-18  25  -10  -7  -12  36  -27  3  3  2  9  -9  -10  1  -10  -20  -15  26  61  -10  17  -24  -21  8  -20  43  -5  18  -17  30  -9  -7  -10  -56  -7  -27  9  -33  25  5  2  1  -2
(37)
14  39  31  13  13  70  9  -8  3  -14  6  -43  -35  51  23  -38  5  12  -10  4  -1  -7  4  -32  -37  13  -24  -16  -45  15  4  -35  7  -36  -22  -8  -8  -54  -38  -79  36  38  -23
(36)
-38  25  -37  15  -27  9  -63  23  -27  4  -2  -49  -36  -34  -34  43  -13  10  77  26  -18  -7  -37  18  -34  65  -10  -10  22  -5  0  -47  32  -38  6  -33  15  -52  39  24  32  30  -21
(198)
-12  -3  -7  84  34  69  -36  -16  -9  36  7  12  -15  35  35  2  23  7  18  -23  18  45  -32  42  -21  7  34  44  4  11  -20  -93  7  -17  -29  -29  -2  -71  -11  23  14  14  42
(174)
-33  -15  -33  -7  41  -12  -16  -1  -29  -20  5  -1  -57  9  7  5  -6  40  27  12  12  53  -21  -5  -30  10  2  -30  -9  -15  -7  5  7  33  11  -13  -24  -21  22  58  66  -24  -33
(37)
-23  -40  -67  66  -1  20  38  -21  -45  -1  25  29  -9  13  11  -12  25  -19  -18  8  45  52  -13  -6  1  -4  -3  3  -2  0  6  -64  22  60  -35  26  -32  17  -20  10  93  95  62
(27)
-10  27  18  15  52  71  11  16  -35  21  -29  -88  -66  -5  15  52  1  15  68  -4  16  29  102  -27  -32  64  -19  -5  -36  -29  30  -18  30  -23  7  -88  -35  -71  22  -33  66  51  -1
(174)
-42  32  -28  -5  24  -2  -15  8  -71  19  -18  -66  -26  -79  -12  54  3  -20  40  -9  -19  -40  49  1  -27  26  6  0  30  -12  1  21  38  3  -69  -35  -22  -37  42  35  19  31  7
(77)
-18  21  -9  -4  -20  30  -17  9  4  6  5  -1  -13  4  -18  -34  -9  17  40  -9  12  -29  -29  10  -17  30  14  24  -7  17  0  2  -9  -56  0  -29  11  -16  17  11  -5  -1  0
(27)
37  51  40  -19  35  82  15  -5  -33  -21  -1  -41  -31  35  44  -1  29  32  -19  11  -18  4  3  -11  -36  25  -24  -31  -49  9  -2  -45  15  -9  -28  -32  -3  -56  -11  -72  33  46  -25
(36)
-15  17  -3  0  -10  43  -14  7  5  9  5  -14  -7  3  -8  -33  -1  11  42  -16  9  -37  -15  1  -31  31  -4  19  -10  21  -9  -13  -8  -55  -11  -24  13  -40  23  -6  1  -5  -3
(174)
20  5  -4  6  11  -33  -6  -35  -4  -1  -10  43  -21  7  -3  28  2  25  -29  4  20  50  -30  10  7  4  36  -38  19  -4  -15  1  10  13  29  -4  -22  -5  -9  13  -14  1  3
(27)
-61  3  -1  -25  14  -18  -54  21  -23  20  -20  -60  -37  -27  0  37  -10  19  70  26  -56  -63  16  -47  6  24  4  -31  -26  7  32  40  33  -66  -5  -64  0  -36  -9  -24  -23  21  25
(27)
-11  19  0  5  -15  45  -8  6  7  10  3  -20  -6  -5  -12  -25  -4  11  54  -13  9  -33  -17  -2  -24  36  2  16  -12  22  -7  -9  -5  -55  -15  -34  9  -29  24  -1  -2  1  -1
(174)
-58  31  -13  1  -2  -20  -2  38  -11  21  -13  -39  -6  -36  -14  -14  -8  -3  33  -4  9  32  18  -19  -36  1  -18  -7  4  -43  8  16  -6  -11  20  -22  11  -32  2  47  7  -21  -13
(16)
-10  20  1  -20  -20  45  -24  2  9  10  5  -11  -18  10  -14  -27  -14  20  38  -18  14  -32  -18  -2  -27  30  7  26  2  34  -14  0  -19  -52  -9  -31  21  -37  30  14  -12  -12  -14
(77)
-4  21  -8  -9  -6  40  -28  16  -10  -6  9  -15  -21  -18  -5  -12  -3  31  45  -19  0  -34  -26  12  -33  47  12  6  -20  18  -1  -7  -13  -61  -10  -40  16  -35  21  9  7  -4  -18
(162)
0  26  4  -7  -15  28  -23  6  10  2  19  -11  -12  -7  2  -16  -10  20  41  -21  -4  -28  -19  -1  -26  42  4  26  -9  21  -3  -1  -8  -56  -4  -31  12  -29  14  5  -4  -6  -12
(194)
-10  22  1  -4  -17  44  -18  10  3  7  9  -13  -4  -7  -3  -30  -11  21  46  -11  5  -27  -25  9  -15  42  1  20  -19  29  -5  4  -8  -54  -7  -33  10  -24  26  23  2  11  -7
(37)
-24  -6  -11  27  9  15  36  -25  48  15  19  50  -4  39  -14  15  -15  4  26  12  7  0  57  21  4  0  -3  74  -8  -13  -12  -64  -6  25  -18  5  14  21  3  33  -9  -9  12
(37)
37  56  37  -11  34  47  2  -31  -34  -8  18  -47  -13  31  30  49  8  26  12  13  10  41  33  -46  -9  37  -8  -8  14  -20  -13  -45  0  -1  -4  -48  -6  -81  -10  -58  19  53  -9
(194)
0  17  0  -8  -18  52  -23  13  9  2  17  -10  -15  2  10  -27  -5  29  47  -22  1  -15  -18  -7  -28  47  1  26  -22  29  1  -9  -6  -49  -1  -41  14  -21  16  -1  5  6  -7
(194)
-32  30  20  36  -23  -25  -40  -27  -14  15  12  -55  -33  25  -40  43  -15  -3  46  -2  -41  2  -51  -101  -1  -15  -29  -17  -25  22  -16  45  21  -46  -5  -27  7  -67  -28  -51  4  2  -6
(77)
-19  -14  -30  -14  35  -16  -9  2  -50  6  -7  14  -34  -16  -15  -1  15  10  -5  0  -7  8  2  -14  -1  5  16  -5  32  -1  8  36  15  17  -36  -34  -5  -24  6  17  33  -3  20
(36)
24  -6  -28  26  32  114  4  30  37  10  34  -27  -41  17  54  -14  47  -11  -14  -36  12  37  57  3  -1  -19  30  -7  -32  25  -12  -40  -4  -1  -16  -19  -11  -12  -12  -47  35  61  -32
(122)
-16  36  30  -24  14  29  34  10  -35  -3  -2  -42  -19  5  21  36  19  8  11  35  1  -3  10  -38  -17  6  -11  -40  -22  28  6  -2  -4  -8  -48  -12  -14  -86  0  -35  33  20  23
(77)
-11  -45  -46  9  3  -1  7  -6  -27  16  10  13  -46  -4  -1  38  3  22  30  -7  -27  49  -2  -10  5  34  6  4  4  8  -5  17  5  22  -9  -15  -17  -7  22  8  44  6  9
(198)
32  31  35  11  22  51  17  -10  26  -3  30  -44  -56  36  21  24  -1  -23  13  -1  -35  -2  27  -34  -8  0  -12  9  -10  0  -12  -23  -7  -25  -5  -63  -6  -84  -24  -24  -9  18  -55
(77)
-1  -24  30  28  -35  -1  27  -37  12  1  21  -2  18  40  -21  25  -16  -21  19  -3  14  -27  54  -19  -5  9  -25  69  19  2  5  -67  7  1  -40  -1  -7  37  -50  -45  -14  -4  14
(194)
-40  59  -18  -7  41  -8  -78  -15  -55  21  -10  -37  4  -17  -49  -24  -27  -4  9  79  -12  -15  11  -37  7  11  -26  -42  52  -14  -14  22  5  -18  -10  -7  -7  -59  -10  -41  63  32  7
(37)
14  61  18  4  39  73  26  18  0  16  -3  -24  -13  7  23  -11  5  -3  18  26  -17  17  42  -33  -7  -2  -34  -19  -40  -13  -8  -21  -5  -46  -27  -58  -25  -44  2  -6  60  39  -15
(174)
2  20  -20  -21  9  -32  -4  25  -14  -34  -24  -54  -17  -13  -32  -2  -17  -39  2  -33  -57  -29  68  -19  2  2  -55  -5  -1  -61  16  47  7  -28  -12  10  6  -21  -18  -43  28  -13  -40
(198)
43  47  38  10  14  54  14  -4  -42  -22  11  -48  1  13  5  14  33  -27  -41  21  -20  12  -11  -8  13  18  -9  25  -7  16  3  -17  11  -39  -13  4  21  -31  -7  -61  42  46  8
(162)
-16  -19  -45  19  0  -10  -22  10  -19  -6  16  6  -44  -28  -6  11  11  4  7  0  -53  47  -39  -11  -17  24  2  -23  -9  18  -6  -4  25  31  -6  -4  -11  -7  13  14  54  10  -7
(36)
-2  61  6  -39  6  27  -49  34  -8  18  -20  -34  -15  -19  -11  39  -3  -23  13  8  -57  34  -16  2  -23  -8  -47  -1  -13  9  -15  -16  11  -86  26  -38  5  -71  33  0  26  11  -75
(36)
5  8  -27  6  13  -3  -52  16  19  22  -11  -27  -60  44  -52  3  -29  -21  44  22  -49  42  13  -19  0  -25  -38  28  -8  -19  -20  3  11  -60  69  -54  5  1  -2  -12  9  -28  -87
(198)
-2  17  9  -6  -14  41  -26  9  1  3  17  -14  -6  -7  -6  -32  -12  31  46  -26  16  -29  -10  2  -30  37  1  18  -12  25  -5  13  -4  -54  -3  -25  21  -26  22  15  2  2  -4
(16)
34  74  38  -13  51  52  0  -19  -22  5  9  -23  -10  30  25  -15  3  12  0  52  -7  7  11  -19  -10  16  -37  -18  -15  1  -23  -27  -9  -19  -8  -37  -22  -25  -20  -48  29  18  -15
(37)
41  7  64  -12  8  103  9  16  -16  -14  -6  -24  -26  59  40  -6  -7  34  3  27  -18  39  17  -51  -17  37  -29  -10  -17  5  -5  -15  8  23  -8  -28  -33  -9  0  -56  77  28  -15
(198)
17  25  8  14  20  70  -5  1  -26  -11  12  -28  -25  17  22  15  8  8  32  22  -12  -9  -6  14  -1  25  1  -5  -10  10  18  -24  -18  -38  -36  -45  9  -66  -33  -35  32  35  -19
(198)
40  -15  -9  13  20  35  -7  -30  8  31  11  24  20  65  3  17  -10  -7  -8  3  25  0  53  -36  -20  -3  -14  42  41  -8  -47  -95  -11  32  -5  39  12  -6  -43  -33  4  21  27
(37)
54  39  40  2  50  49  1  -26  -10  5  9  -24  3  32  37  12  14  -5  -15  5  22  -12  44  -1  25  -22  8  -22  5  11  -27  -25  10  -46  -31  -35  -38  -6  -22  -53  1  44  -9
(122)
43  6  13  3  18  -66  -3  -33  -20  -19  -9  32  -15  11  -7  16  10  7  -46  21  14  54  -15  -11  0  -1  21  -58  8  19  -5  14  8  28  23  28  -43  3  -20  -17  -3  -10  28
(122)
-14  -40  -13  20  65  -54  -19  1  -33  2  7  -11  -39  -3  -6  -43  6  28  -5  15  -31  18  -5  11  -3  24  28  -40  6  -32  8  36  12  43  12  -1  -31  14  -14  33  56  -43  34
(27)
2  23  3  -10  -9  37  -24  9  12  3  10  -15  -7  -5  -14  -30  -3  19  34  -26  -1  -24  -37  10  -28  30  3  27  -17  14  -8  -1  -18  -67  1  -22  22  -30  30  12  -4  -6  -23
(162)
7  -25  -22  -18  42  -6  18  -4  -17  6  4  -17  -40  -6  -13  -3  8  -3  7  4  -27  42  14  -41  -10  -9  -30  -33  23  -34  -27  19  14  35  -14  -28  -31  5  14  17  67  -25  -41
(174)
12  -12  -1  10  0  15  46  -62  2  23  5  44  22  37  9  -17  -16  11  -56  -8  62  25  12  -2  9  -11  19  22  52  1  -29  -26  -1  -40  6  31  37  -26  -29  36  -18  33  4
(16)
10  31  -6  -6  -12  47  -23  10  7  -6  13  -7  -13  3  -8  -30  -8  12  49  -19  0  -33  -14  5  -14  37  7  22  -11  23  -11  2  -7  -50  -1  -27  17  -12  30  -1  0  1  -9
(122)
4  -39  1  -12  34  -2  11  -14  -26  21  1  14  -18  10  11  -13  -3  39  4  3  -8  12  -27  6  15  27  -2  -10  18  -17  -23  33  1  36  0  -23  -25  13  29  33  48  -25  18
(37)
7  21  2  -4  -14  35  -24  -1  13  14  14  -4  -8  -3  -9  -25  -8  23  39  -22  -1  -16  -18  6  -22  43  2  38  -6  16  -2  -3  -9  -46  -6  -34  15  -18  20  11  -1  0  -5
(194)
-3  32  4  -3  -12  51  -30  2  20  3  20  -18  -11  14  -1  -33  -10  19  57  -14  1  -34  -19  7  -22  36  2  27  -18  24  -9  -20  -13  -70  -1  -29  21  -18  22  2  -9  -1  -16
(122)
-17  -5  -83  58  -6  104  18  10  3  4  -11  -8  -24  12  -2  -4  -9  -15  87  4  12  23  49  31  -5  12  -12  21  -48  0  -1  -96  10  33  -31  -5  0  12  3  -48  57  73  14
(122)
19  11  3  -2  1  -47  1  -18  -1  -3  -19  34  4  -4  -23  29  8  -7  -29  12  13  49  -16  0  -5  -19  8  -34  20  5  -21  -8  3  7  3  17  -30  -4  2  7  -5  -27  4
(174)
-22  3  10  9  44  13  -28  -1  -1  24  -2  2  -35  2  13  -8  -14  64  40  1  15  29  -17  -10  -15  27  9  -24  -6  -18  -6  33  5  2  0  -14  -5  -11  15  43  61  -29  34
(16)
-53  36  -18  3  26  -2  -15  14  -3  9  5  -41  -8  -31  -53  -35  -32  -49  70  61  -33  20  14  -52  38  6  -25  30  67  -35  3  64  2  6  10  -10  39  2  -1  3  50  -21  13
(16)
-3  30  2  -3  -3  37  -26  0  4  -2  10  -14  -9  -6  -1  -32  -10  20  51  -4  -5  -35  -10  7  -14  43  8  7  -15  21  1  -1  -7  -47  -8  -31  9  -10  20  2  -5  7  -1
(122)
28  29  51  19  22  105  27  -11  -3  -8  26  -43  -11  32  43  -14  12  0  13  -3  19  11  6  -38  -20  6  3  -6  -23  35  -5  -18  -11  5  -38  -17  -16  -55  -19  -33  40  57  -14
(77)
24  12  14  -3  -7  -26  -19  -12  -5  10  -14  33  1  10  -19  28  11  10  -41  7  1  45  -37  2  -8  -15  18  -18  26  11  -15  -13  -6  10  -20  6  -19  -11  -12  0  -2  -18  9
(36)
18  -31  -10  -20  15  -5  -5  10  0  -7  19  -2  -36  19  6  -13  -1  19  2  -20  -2  14  1  -42  -19  -10  -9  -19  11  3  -31  16  17  0  -13  6  -15  -7  4  17  39  -25  -1
(16)
32  14  37  -13  59  52  -2  -36  -19  -8  27  -37  -43  18  28  25  11  17  -12  18  -17  12  35  -22  -29  -8  -13  -30  -24  10  -4  -28  2  -24  -28  -46  -41  -60  -26  -40  31  44  -75
(162)
9  -16  14  -21  34  -38  1  -9  -40  -7  -9  -11  -14  -4  15  -20  -5  30  -20  28  -41  13  -16  -28  -6  28  -5  -68  0  -3  -2  22  16  11  -2  -1  -30  1  -15  1  41  -6  14
(36)
2  33  34  22  -4  88  31  -7  7  -12  17  -32  -25  23  29  7  3  5  24  16  5  29  -7  -10  -16  7  -17  5  -30  8  3  -32  5  -3  -3  -28  13  -56  -15  -31  21  45  -33
(16)
-17  -31  -22  5  40  17  -41  -19  -21  23  10  5  -37  18  15  -25  0  43  33  30  7  51  -47  -17  -19  23  -4  -31  8  5  -18  -18  5  52  5  -26  -36  -21  14  20  50  17  16
(37)
20  52  50  -19  8  99  51  16  -18  -6  -4  -35  -25  17  29  28  12  -2  33  41  -1  -21  46  -12  -24  32  -19  15  -6  9  -8  -55  3  -4  -58  -69  -42  -50  27  -50  23  22  -1
(174)
39  30  35  22  44  35  -18  -39  -42  -9  -13  -43  3  8  20  -29  15  11  -25  19  11  -16  -10  20  -8  14  26  -42  -15  7  14  -5  15  -2  -11  4  -21  -6  -48  -60  -1  57  10
(27)
-32  4  -17  -21  28  -14  7  -18  18  27  43  -4  -8  42  67  -3  3  18  11  32  8  40  -8  -51  -45  -29  -7  2  13  -8  -39  -86  -40  -10  -26  11  -35  -3  -33  29  -2  -27  -6
(194)
15  12  0  12  14  -38  -6  -26  -9  -1  -3  16  -14  1  -17  26  2  11  -5  17  -1  44  -12  -4  -10  1  16  -35  16  -6  -11  -11  4  25  -3  12  -17  -18  -9  16  5  -12  7
(122)
1  -1  -8  -5  -19  -36  6  -27  -4  2  -16  34  -34  -1  -26  42  -5  2  -14  7  22  48  -42  -17  -4  -12  15  -41  31  20  -21  25  -3  37  3  3  -28  -35  7  1  -3  -20  -7
(77)
-19  22  3  -5  -20  66  -20  7  19  5  8  -17  -23  5  -4  -29  -12  16  48  -27  -1  -31  -17  4  -29  32  1  29  -19  32  -6  -1  -16  -42  -15  -31  24  -42  28  5  -4  -4  -20
(77)
-36  -6  -25  -2  4  12  -22  -16  -19  10  31  -5  -54  -2  18  12  1  38  25  22  -32  23  -49  -50  -28  19  -24  -37  -20  21  -14  5  15  5  -18  -20  -24  -31  3  -20  65  10  -16
(194)
-9  9  4  -2  -25  58  -18  16  12  8  13  -15  -9  -3  -8  -29  -13  22  50  -30  19  -30  -5  13  -25  34  5  38  -7  23  -1  4  -6  -52  -8  -29  24  -33  27  15  -2  6  -3
(16)
-6  12  8  -6  -17  42  -13  12  1  2  9  -10  -8  -9  -13  -27  -17  27  55  -20  20  -22  1  8  -25  39  -3  20  -10  24  1  9  0  -50  -1  -31  19  -24  22  17  6  0  -2
(16)
8  -20  -11  3  7  73  -8  18  34  -9  5  -19  27  44  45  -12  4  -2  16  -40  -13  -41  55  5  15  -21  16  37  -3  -22  -29  -82  9  -6  -41  14  37  48  -10  -9  -19  19  7
(122)
-14  -8  -19  37  36  -35  4  -25  -47  12  21  -28  -54  2  -10  23  11  21  36  15  -21  35  -16  -41  -44  31  -8  -39  -15  4  -22  -10  26  20  -7  -12  -42  -63  5  -8  48  -10  17
(174)
59  17  58  9  48  63  7  -14  -29  -9  10  0  -5  27  45  24  29  13  -27  28  -7  -2  27  22  2  23  18  -8  -9  21  15  -16  -9  26  -24  -12  -26  -35  -26  -65  14  45  17
(198)
-32  6  1  1  -13  23  1  19  3  -5  -15  -56  -26  -17  -5  2  -16  -19  28  -10  -47  73  23  -30  -1  20  -39  -5  -7  -19  12  30  11  -11  7  -10  -20  -2  5  -17  51  6  -55
(198)
-18  15  2  -9  -20  42  -29  1  11  8  2  -18  -17  2  -6  -31  -20  22  54  -21  7  -36  -17  -9  -18  36  8  15  -14  38  -6  13  -12  -53  -9  -35  12  -19  24  6  -12  -3  -2
(77)
5  3  -25  -9  51  -21  10  4  -50  7  -12  -19  -45  -43  -1  14  9  13  14  0  1  42  40  -16  -4  40  -3  -69  21  -15  -14  28  23  -8  -7  -57  -53  -22  16  8  64  -11  2
(174)
-5  -17  -1  -15  53  -17  -12  -9  -47  20  -4  -7  -37  -17  13  -13  2  41  -18  4  -46  34  17  -41  4  37  -1  -34  13  -31  3  48  19  29  -10  -57  -26  19  7  28  58  5  11
(36)
-17  21  -10  -7  -21  30  -19  12  4  4  6  -6  -16  -2  -7  -19  -6  21  44  -17  12  -34  -23  8  -20  40  12  16  -15  20  0  -2  -3  -59  8  -27  10  -15  20  1  -8  3  2
(27)
-64  7  -13  6  5  -96  16  8  -22  -5  -24  -47  -26  7  -28  -1  -58  2  40  1  -30  -37  29  -64  -19  38  -11  -19  18  -54  -20  54  6  -3  38  48  15  -5  -14  1  17  -102  26
(77)
27  23  -11  2  7  -38  -22  -7  -12  -7  -10  34  -4  -11  -15  32  9  4  -13  9  20  45  -21  8  -1  0  22  -48  18  20  -23  -1  6  12  11  28  -27  -1  6  -7  11  -15  25
(122)
3  65  2  19  30  4  -30  40  59  -3  31  -63  -40  -10  55  42  7  -10  -3  -51  -31  28  20  -27  -21  -16  -14  -24  -50  -57  -2  -17  -7  -77  32  -25  -6  -72  -16  35  34  24  -71
(194)
-16  16  -5  -1  -2  46  -31  1  11  8  14  -10  -9  -4  1  -25  -15  31  63  -10  -5  -25  -19  13  -21  46  3  21  -23  26  -7  -12  -9  -41  -7  -28  15  -23  22  23  -2  4  -8
(37)
